Below is a small trained network, with its code and all its weights. Each question gives an input and a target symbol and asks what happens when units are switched off, that is, made to give their printed mean instead of their output.

import numpy as np


def w(rows, s, z=0):
    codes = np.array(rows[::2]) - 128.0
    scale = np.full(codes.shape[1], s)
    scale[-1] = z or s
    return codes * scale


def norm(h):
    return h / np.sqrt((h * h).mean(-1, keepdims=True) + 1e-5)


def f(y):
    return y / 2 * (1 + np.tanh(0.7978845608 * (y + 0.044715 * y**3)))


def softmax(a):
    e = np.exp(a - a.max(-1, keepdims=True))
    return e / e.sum(-1, keepdims=True)


def log_softmax(a):
    a = a - a.max(-1, keepdims=True)
    return a - np.log(np.exp(a).sum(-1, keepdims=True))


def net(x, mask):
    ids = ['δεθμψω'.index(c) for c in x.split()]
    T = len(ids)
    res = E[ids] + P[:T]
    u = 0
    for l in range(2):
        r = norm(res)
        for j in range(3):
            rows = slice(2 * j, 2 * j + 2)
            q, k, v = (r @ M[l][rows].T for M in (Q, K, V))
            z = softmax(np.where(np.tri(T) > 0, q @ k.T / 2**0.5, -1e9)) @ v
            o = O[l][rows]
            res = res + np.where(mask[u + j], z, o[:, -1]) @ o[:, :-1]
        u += 3
        y = f(norm(res) @ A[l][:, :-1].T + A[l][:, -1])
        res = res + np.where(mask[u : u + 4], y, B[l][:, -1]) @ B[l][:, :-1]
        u += 4
    return log_softmax(norm(res)[-1] @ U[:, :-1].T + U[:, -1])


Q, K, V, O, A, B = {}, {}, {}, {}, {}, {}
E = w([
[88,176,167,200,162],'δ',
[83,133,62,171,174],'ε',
[125,64,108,178,165],'θ',
[194,144,103,154,84],'μ',
[99,120,136,2,137],'ψ',
[147,79,193,180,141],'ω',
],0.0033)
P = w([
[200,150,121,194,234],'0',
[147,147,132,210,158],'1',
[92,118,147,207,116],'2',
[43,113,137,214,73],'3',
[33,100,130,170,24],'4',
[56,86,117,125,39],'5',
[135,93,89,94,102],'6',
[178,126,113,102,153],'7',
[226,144,114,89,208],'8',
[255,172,113,81,228],'9',
],0.0021)
Q[0] = w([
[89,209,171,149,47],'L0H0',
[174,217,155,106,194],'L0H0',
[198,178,127,102,253],'L0H1',
[205,155,177,159,72],'L0H1',
[209,107,225,117,231],'L0H2',
[216,235,31,118,233],'L0H2',
],0.0053)
K[0] = w([
[89,168,189,198,19],'L0H0',
[207,182,183,145,194],'L0H0',
[242,180,121,81,253],'L0H1',
[70,107,108,95,207],'L0H1',
[207,209,58,126,217],'L0H2',
[252,69,182,54,220],'L0H2',
],0.0052)
V[0] = w([
[95,36,59,93,154],'L0H0',
[154,80,100,153,170],'L0H0',
[178,46,3,98,148],'L0H1',
[189,50,191,127,114],'L0H1',
[95,16,191,164,176],'L0H2',
[88,180,72,163,185],'L0H2',
],0.0054)
O[0] = w([
[134,222,140,188,75,47],'L0H0',
[125,178,186,108,92,245],'L0H0',
[53,154,133,133,3,153],'L0H1',
[143,74,212,130,83,132],'L0H1',
[167,199,221,117,138,149],'L0H2',
[122,232,60,78,140,236],'L0H2',
],0.005,0.0012)
A[0] = w([
[175,154,80,130,106,5],'L0N0',
[129,135,128,146,133,116],'L0N1',
[121,113,115,217,136,102],'L0N2',
[4,124,147,107,151,67],'L0N3',
],0.0044,0.0015)
B[0] = w([
[181,132,98,107,156,129],'L0N0',
[123,109,139,114,146,87],'L0N1',
[74,109,147,32,107,254],'L0N2',
[183,6,6,147,63,83],'L0N3',
],0.0021,0.00015)
Q[1] = w([
[33,41,140,130,118],'L1H0',
[33,177,163,67,193],'L1H0',
[223,214,139,87,95],'L1H1',
[170,178,143,152,125],'L1H1',
[151,103,92,241,132],'L1H2',
[191,136,117,3,112],'L1H2',
],0.0046)
K[1] = w([
[80,39,88,181,93],'L1H0',
[204,163,107,189,105],'L1H0',
[118,254,158,80,188],'L1H1',
[108,176,134,85,128],'L1H1',
[87,104,172,57,167],'L1H2',
[163,192,110,203,198],'L1H2',
],0.0053)
V[1] = w([
[153,94,94,223,164],'L1H0',
[168,144,124,3,135],'L1H0',
[52,125,90,102,139],'L1H1',
[78,90,154,99,169],'L1H1',
[201,153,106,188,135],'L1H2',
[146,122,120,226,116],'L1H2',
],0.0051)
O[1] = w([
[186,190,134,217,76,85],'L1H0',
[49,42,137,99,75,174],'L1H0',
[139,143,215,104,149,150],'L1H1',
[76,238,147,85,113,8],'L1H1',
[184,81,110,255,75,200],'L1H2',
[199,170,94,233,153,142],'L1H2',
],0.004,0.0012)
A[1] = w([
[56,112,164,14,98,4],'L1N0',
[150,226,184,96,117,186],'L1N1',
[81,135,108,115,3,151],'L1N2',
[63,98,130,170,246,161],'L1N3',
],0.0033,0.0039)
B[1] = w([
[224,203,144,254,164,59],'L1N0',
[46,93,127,204,164,255],'L1N1',
[80,77,126,133,54,249],'L1N2',
[143,44,78,123,99,221],'L1N3',
],0.0032,0.00098)
U = w([
[172,145,91,110,250,137],'δ',
[75,244,44,142,103,44],'ε',
[99,202,190,185,70,26],'θ',
[167,39,64,177,68,247],'μ',
[36,96,155,30,113,202],'ψ',
[177,114,254,144,147,39],'ω',
],0.0058,0.0015)

Each question gives the input, a string of symbols that net reads in full, and the target symbol t.
The units are the heads (2 rows each of Q, K, V and O) and the neurons (one row each of A and B). Each row of codes is followed by its name. A weight is (code - 128) times the scale printed after its matrix; where a second scale follows, it is the last column's (O, A, B and U).
mask holds one flag per unit, layer by layer, with each layer's heads first. A switched-off unit (its flag False) gives its mean, the last column of its rows in O or B, instead of its output. The means were averaged over made-up inputs and are rounded, as every weight is.
A unit's drop is (log p(t) with every unit on - log p(t) with that unit switched off) / (log p(t) with every unit on - log p(t) with every unit switched off).
The circuit of an input: a set's keep is (log p(t) with only the set's units on - log p(t) with every unit switched off) / (log p(t) with every unit on - log p(t) with every unit switched off). Starting from the 12 units with the biggest drops (on a tie, the unit counted first), units are removed one at a time, each time the one whose removal leaves the highest keep (on an exact tie, the one counted first), for as long as the keep stays at least 0.8.
units of the circuit, in order: the units of the circuit, biggest drop first
k most important neurons: the k neurons with the biggest drops, biggest first
which heads matter: for each layer, one digit per head in row order, 1 if its drop is at least 0.15 and else 0, layers parted by /
drop of u: that unit's drop, to one decimal
input ψ ψ μ, target ψ: units of the circuit, in order -> L1H2
input δ δ ε, target δ: which heads matter -> 010 / 000
input ψ μ δ, target δ: units of the circuit, in order -> L0H1; L0H0
input θ θ ε ω ψ θ θ, target θ: which heads matter -> 100 / 000
input δ ψ θ μ ε ε μ ε μ δ, target μ: units of the circuit, in order -> L0H2; L1N3
input μ ψ ε μ, target ε: 2 most important neurons -> L0N3; L1N3
input ψ ψ ω μ, target ω: which heads matter -> 111 / 000
input μ ψ μ ψ ε θ ψ μ, target ψ: which heads matter -> 000 / 101
input ω μ ω μ ω μ θ θ ψ ε, target ε: which heads matter -> 010 / 010
input θ μ μ ε ω ω, target ω: units of the circuit, in order -> L0H1; L0H2
input ψ μ ψ, target μ: which heads matter -> 100 / 000
input μ μ δ ω θ μ ψ μ ε δ, target ε: which heads matter -> 011 / 010
input ψ ε ε ψ μ ψ μ ε ε ψ, target ε: which heads matter -> 110 / 000
input ε μ μ μ ε μ μ δ, target μ: units of the circuit, in order -> L1N3
input μ ω ψ, target ω: which heads matter -> 011 / 000
input μ μ θ ψ, target θ: 2 most important neurons -> L1N0; L1N3
input ω δ μ δ μ ε μ ω ε, target θ: which heads matter -> 111 / 000
input μ μ μ ψ ε μ, target ε: which heads matter -> 111 / 101
input θ ψ μ θ ω μ, target ω: drop of L0N3 -> 0.1
input ε ψ δ ψ, target δ: units of the circuit, in order -> L0H1
input μ μ θ μ ψ μ ψ μ ε ε, target ε: drop of L0H2 -> 0.2
